Here is a tiny trained network, its code and every weight. The questions are about switching its units off for an input and a class, where a switched-off unit gives its printed mean instead of its output.

import numpy as np


def w(rows, s, z=0):
    codes = np.array(rows[::2]) - 128.0
    scale = np.full(codes.shape[1], s)
    scale[-1] = z or s
    return codes * scale


def f(y):
    return np.maximum(y, 0)


def log_softmax(a):
    a = a - a.max(-1, keepdims=True)
    return a - np.log(np.exp(a).sum(-1, keepdims=True))


def net(x, mask):
    res = np.array(x, float).reshape(1, 7) / 4 @ E
    y = f(res @ A[0][:, :-1].T + A[0][:, -1])
    res = res + np.where(mask, y, B[0][:, -1]) @ B[0][:, :-1]
    return log_softmax(res[-1] @ U[:, :-1].T + U[:, -1])


A, B = {}, {}
E = w([
[112,88,159,10,80,36,77,178,101,113,127],'x0',
[139,104,115,145,242,176,115,101,106,144,60],'x1',
[26,132,100,194,226,87,66,162,100,4,109],'x2',
[180,230,163,70,109,154,155,167,83,141,144],'x3',
[133,177,64,166,43,124,117,150,173,159,225],'x4',
[101,174,36,161,110,215,134,162,111,89,156],'x5',
[107,136,75,176,183,172,197,254,29,168,125],'x6',
],0.0067)
A[0] = w([
[159,191,112,165,96,163,179,190,105,179,212,191],'n0',
[107,96,186,147,184,79,60,99,154,54,54,177],'n1',
[105,174,87,177,139,140,106,107,153,75,144,137],'n2',
[182,251,118,131,78,145,160,166,159,112,170,253],'n3',
[176,133,185,49,120,43,139,137,66,156,102,197],'n4',
[218,151,145,57,12,106,75,50,198,173,163,173],'n5',
[230,153,187,51,125,147,184,133,122,212,84,234],'n6',
[179,148,115,185,148,254,191,110,143,163,114,220],'n7',
[80,142,108,151,187,124,102,169,82,21,165,195],'n8',
[95,76,161,121,189,104,68,83,139,65,76,126],'n9',
[89,83,147,160,153,105,68,88,117,53,81,148],'n10',
[151,96,114,99,148,192,231,127,101,190,91,176],'n11',
[65,162,99,150,180,135,113,188,53,34,94,201],'n12',
],0.0068,0.0031)
B[0] = w([
[82,163,113,213,128,55,137,101,208,123,181,207],'n0',
[83,105,194,65,225,131,124,86,231,141,51,209],'n1',
[154,86,177,156,171,88,94,117,160,155,138,176],'n2',
[124,121,126,208,133,133,128,45,167,100,165,211],'n3',
[128,87,157,58,142,44,113,167,195,89,101,191],'n4',
[144,124,127,119,50,126,49,106,65,40,189,246],'n5',
[183,133,164,143,168,40,135,147,98,97,159,208],'n6',
[127,204,105,213,119,116,171,14,74,155,188,208],'n7',
[134,68,196,133,123,164,61,89,112,55,139,211],'n8',
[37,61,161,45,193,145,107,32,213,181,30,198],'n9',
[112,97,132,50,141,106,86,112,167,139,74,196],'n10',
[194,131,116,118,111,72,178,186,109,166,191,178],'n11',
[110,103,156,160,104,254,50,61,67,77,132,219],'n12',
],0.0071,0.012)
U = w([
[123,189,120,116,111,193,165,162,143,202,65,94],'0',
[126,125,173,120,168,57,127,123,196,126,107,145],'1',
[171,98,128,100,138,91,178,188,76,153,113,109],'2',
[127,235,133,79,67,255,173,213,177,228,58,2],'3',
[134,127,129,160,66,165,73,105,69,48,189,157],'4',
[77,85,117,113,192,191,122,106,156,142,12,107],'5',
[121,188,61,197,148,133,251,97,125,226,151,142],'6',
[60,107,73,117,63,83,145,194,195,122,143,116],'7',
],0.0093,0.0094)

Each question gives the input, the list of numbers given to net, and the class t.
The units are the neurons (one row each of A and B). Each row of codes is followed by its name. A weight is (code - 128) times the scale printed after its matrix; where a second scale follows, it is the last column's (A, B and U).
mask holds one flag per neuron, in row order. A switched-off neuron (its flag False) gives its mean, the last column of its row in B, instead of its output. The means were averaged over made-up inputs and are rounded, as every weight is.
A unit's drop is (log p(t) with every unit on - log p(t) with that unit switched off) / (log p(t) with every unit on - log p(t) with every unit switched off).
The circuit of an input: a set's keep is (log p(t) with only the set's units on - log p(t) with every unit switched off) / (log p(t) with every unit on - log p(t) with every unit switched off). Starting from the 12 units with the biggest drops (on a tie, the unit counted first), units are removed one at a time, each time the one whose removal leaves the highest keep (on an exact tie, the one counted first), for as long as the keep stays at least 0.8.
units of the circuit, in order: the units of the circuit, biggest drop first
most important unit: the unit with the biggest drop
top k neurons: the k neurons with the biggest drops, biggest first
drop of u: that unit's drop, to one decimal
input [-4,-4,-2,-7,-3,-5,2], class 5: units of the circuit, in order -> (n0; n5)
input [-3,-4,-8,4,6,7,2], class 6: most important unit -> n0
input [7,2,-4,0,6,-8,-1], class 4: top 2 neurons -> (n5; n1)
input [3,4,6,6,-2,-1,6], class 5: top 3 neurons -> (n5; n7; n6)
input [-6,-3,-1,-3,-7,7,1], class 6: units of the circuit, in order -> (n5; n7)
input [1,-3,1,3,4,-7,-6], class 4: top 2 neurons -> (n5; n9)
input [1,4,0,-7,5,-2,2], class 5: units of the circuit, in order -> (n5; n6)
input [0,-5,-5,-5,1,-7,1], class 4: top 2 neurons -> (n5; n1)
input [-2,-3,0,5,-5,-1,8], class 6: top 2 neurons -> (n5; n11)
input [-2,1,-5,2,6,-6,-3], class 4: drop of n5 -> 0.8
input [-6,6,2,1,6,-3,1], class 6: drop of n5 -> 0.1
input [8,2,2,-7,-3,6,6], class 5: drop of n5 -> 0.2
